Here is a tiny trained network, its code and every weight. The questions are about switching its units off for an input and a target symbol, where a switched-off unit gives its printed mean instead of its output.

import numpy as np


def w(rows, s, z=0):
    codes = np.array(rows[::2]) - 128.0
    scale = np.full(codes.shape[1], s)
    scale[-1] = z or s
    return codes * scale


def norm(h):
    return h / np.sqrt((h * h).mean(-1, keepdims=True) + 1e-5)


def softmax(a):
    e = np.exp(a - a.max(-1, keepdims=True))
    return e / e.sum(-1, keepdims=True)


def log_softmax(a):
    a = a - a.max(-1, keepdims=True)
    return a - np.log(np.exp(a).sum(-1, keepdims=True))


def net(x, mask):
    ids = ['εζλμφω'.index(c) for c in x.split()]
    T = len(ids)
    res = E[ids] + P[:T]
    u = 0
    for l in range(3):
        r = norm(res)
        for j in range(2):
            rows = slice(2 * j, 2 * j + 2)
            q, k, v = (r @ M[l][rows].T for M in (Q, K, V))
            z = softmax(np.where(np.tri(T) > 0, q @ k.T / 2**0.5, -1e9)) @ v
            o = O[l][rows]
            res = res + np.where(mask[u + j], z, o[:, -1]) @ o[:, :-1]
        u += 2
    return log_softmax(norm(res)[-1] @ U[:, :-1].T + U[:, -1])


Q, K, V, O = {}, {}, {}, {}
E = w([
[149,111,113,117,174,74,136],'ε',
[89,64,233,18,106,158,96],'ζ',
[119,189,149,175,236,100,135],'λ',
[140,147,114,64,245,12,166],'μ',
[23,104,155,115,114,55,175],'φ',
[127,167,60,54,201,163,236],'ω',
],0.011)
P = w([
[117,185,116,141,2,13,3],'0',
[184,98,51,143,215,151,188],'1',
[166,107,76,125,194,135,181],'2',
[126,101,104,109,188,147,160],'3',
[121,117,128,94,172,146,157],'4',
[119,132,146,73,165,137,148],'5',
[126,172,171,50,144,133,127],'6',
[127,182,186,24,130,122,98],'7',
[99,187,198,1,123,116,66],'8',
],0.0083)
Q[0] = w([
[148,52,125,204,99,75,88],'L0H0',
[126,156,128,145,197,96,132],'L0H0',
[118,184,95,124,201,4,211],'L0H1',
[207,92,81,221,1,131,62],'L0H1',
],0.0083)
K[0] = w([
[120,130,49,199,131,84,196],'L0H0',
[69,93,143,145,118,170,189],'L0H0',
[103,99,82,58,247,228,130],'L0H1',
[142,182,2,189,92,54,146],'L0H1',
],0.0097)
V[0] = w([
[107,53,141,99,55,143,177],'L0H0',
[132,25,254,153,212,138,127],'L0H0',
[185,115,107,207,79,124,108],'L0H1',
[94,198,62,164,184,69,222],'L0H1',
],0.0084)
O[0] = w([
[57,83,57,86,61,96,129,153],'L0H0',
[106,74,249,94,129,159,3,186],'L0H0',
[168,172,43,144,67,102,61,2],'L0H1',
[2,153,137,133,164,72,72,105],'L0H1',
],0.0092,0.0098)
Q[1] = w([
[129,137,134,96,176,140,182],'L1H0',
[173,96,147,113,129,174,103],'L1H0',
[190,44,112,162,94,173,172],'L1H1',
[41,95,249,30,245,130,118],'L1H1',
],0.016)
K[1] = w([
[113,142,71,94,98,103,144],'L1H0',
[164,121,106,89,63,143,155],'L1H0',
[68,85,123,160,180,76,130],'L1H1',
[107,178,178,6,111,190,133],'L1H1',
],0.016)
V[1] = w([
[170,145,82,194,120,131,80],'L1H0',
[79,130,83,99,140,66,204],'L1H0',
[189,141,96,162,195,155,60],'L1H1',
[125,84,198,125,79,72,9],'L1H1',
],0.013)
O[1] = w([
[122,136,187,194,144,151,70,39],'L1H0',
[159,138,134,91,142,76,97,254],'L1H0',
[223,82,169,136,87,159,160,42],'L1H1',
[109,32,112,250,144,54,86,90],'L1H1',
],0.014,0.0088)
Q[2] = w([
[109,135,211,8,127,70,104],'L2H0',
[190,111,132,116,106,149,170],'L2H0',
[54,116,164,42,174,99,122],'L2H1',
[106,39,151,39,142,128,130],'L2H1',
],0.016)
K[2] = w([
[158,105,92,173,5,98,67],'L2H0',
[178,155,158,128,158,150,138],'L2H0',
[105,151,125,124,34,203,115],'L2H1',
[97,105,150,196,29,149,117],'L2H1',
],0.016)
V[2] = w([
[145,196,121,91,248,197,141],'L2H0',
[188,92,222,101,105,183,81],'L2H0',
[107,74,167,200,178,108,85],'L2H1',
[189,37,132,105,121,166,198],'L2H1',
],0.011)
O[2] = w([
[134,122,146,74,191,253,190,47],'L2H0',
[187,83,85,150,68,174,47,126],'L2H0',
[68,126,145,151,172,153,211,1],'L2H1',
[75,208,183,2,171,138,114,52],'L2H1',
],0.0097,0.0022)
U = w([
[3,134,29,133,122,111,81,176],'ε',
[118,143,205,153,162,189,97,158],'ζ',
[228,78,201,79,204,20,240,2],'λ',
[113,56,45,94,123,176,185,124],'μ',
[84,215,165,14,96,169,152,165],'φ',
[198,115,104,56,45,108,66,136],'ω',
],0.0068,0.0065)

Each question gives the input, a string of symbols that net reads in full, and the target symbol t.
The units are the heads (2 rows each of Q, K, V and O). Each row of codes is followed by its name. A weight is (code - 128) times the scale printed after its matrix; where a second scale follows, it is the last column's (O and U).
mask holds one flag per head, layer by layer. A switched-off head (its flag False) gives its mean, the last column of its rows in O, instead of its output. The means were averaged over made-up inputs and are rounded, as every weight is.
A unit's drop is (log p(t) with every unit on - log p(t) with that unit switched off) / (log p(t) with every unit on - log p(t) with every unit switched off).
The circuit of an input: a set's keep is (log p(t) with only the set's units on - log p(t) with every unit switched off) / (log p(t) with every unit on - log p(t) with every unit switched off). Starting from all 6 units, units are removed one at a time, each time the one whose removal leaves the highest keep (on an exact tie, the one counted first), for as long as the keep stays at least 0.8.
circuit, biggest first: the units of the circuit, biggest drop first
most important unit: the unit with the biggest drop
heads that matter: for each layer, one digit per head in row order, 1 if its drop is at least 0.15 and else 0, layers parted by /
input ω μ ζ, target ω: circuit, biggest first -> (L0H0, L1H1, L0H1, L2H1)
input ε ζ φ, target ζ: circuit, biggest first -> (L1H0, L0H1)
input ζ ζ λ ζ λ, target ε: circuit, biggest first -> (L1H1)
input ω ω μ, target φ: circuit, biggest first -> (L0H0, L1H1)
input ω ζ ε μ φ ω, target ω: circuit, biggest first -> (L0H0, L1H1, L2H1, L0H1)
input ζ ω μ μ ε ω φ μ ε, target ε: circuit, biggest first -> (L1H1, L0H1)
input ζ ζ ε, target μ: heads that matter -> 11 / 11 / 10
input ε ω ε ω ω λ ε ζ φ, target ζ: heads that matter -> 11 / 11 / 00
input ω λ ε φ ω ζ φ ε, target ω: circuit, biggest first -> (L1H1, L0H0, L0H1, L2H1)
input ω λ ω ζ λ, target ω: circuit, biggest first -> (L1H1, L0H0, L0H1, L2H1)
input φ ε φ ω φ ζ ω, target λ: circuit, biggest first -> (L0H1, L2H1, L2H0)
input φ φ λ ε λ ω ζ μ λ, target λ: circuit, biggest first -> (L0H1, L2H1)
input φ ζ ω λ ω, target λ: heads that matter -> 11 / 01 / 11
input ζ λ λ ω φ λ ω ω, target ε: circuit, biggest first -> (L0H1, L1H1)
input ω ω λ ε, target φ: most important unit -> L0H0
input ω λ ζ ω ω φ, target ω: circuit, biggest first -> (L0H0, L1H1, L0H1, L2H1)
input φ ζ φ φ, target λ: heads that matter -> 11 / 10 / 10
input ζ λ μ ω ω λ, target ε: heads that matter -> 00 / 01 / 00
input ε μ ζ ω, target ζ: heads that matter -> 11 / 11 / 00
input ε λ ε ε, target ζ: heads that matter -> 11 / 10 / 00
input φ ζ ω ε ε, target λ: most important unit -> L0H1
input λ φ λ ε ζ λ, target μ: heads that matter -> 11 / 11 / 00
input φ ω ε, target φ: heads that matter -> 10 / 01 / 00
input ζ ζ ζ μ, target ε: heads that matter -> 10 / 11 / 10
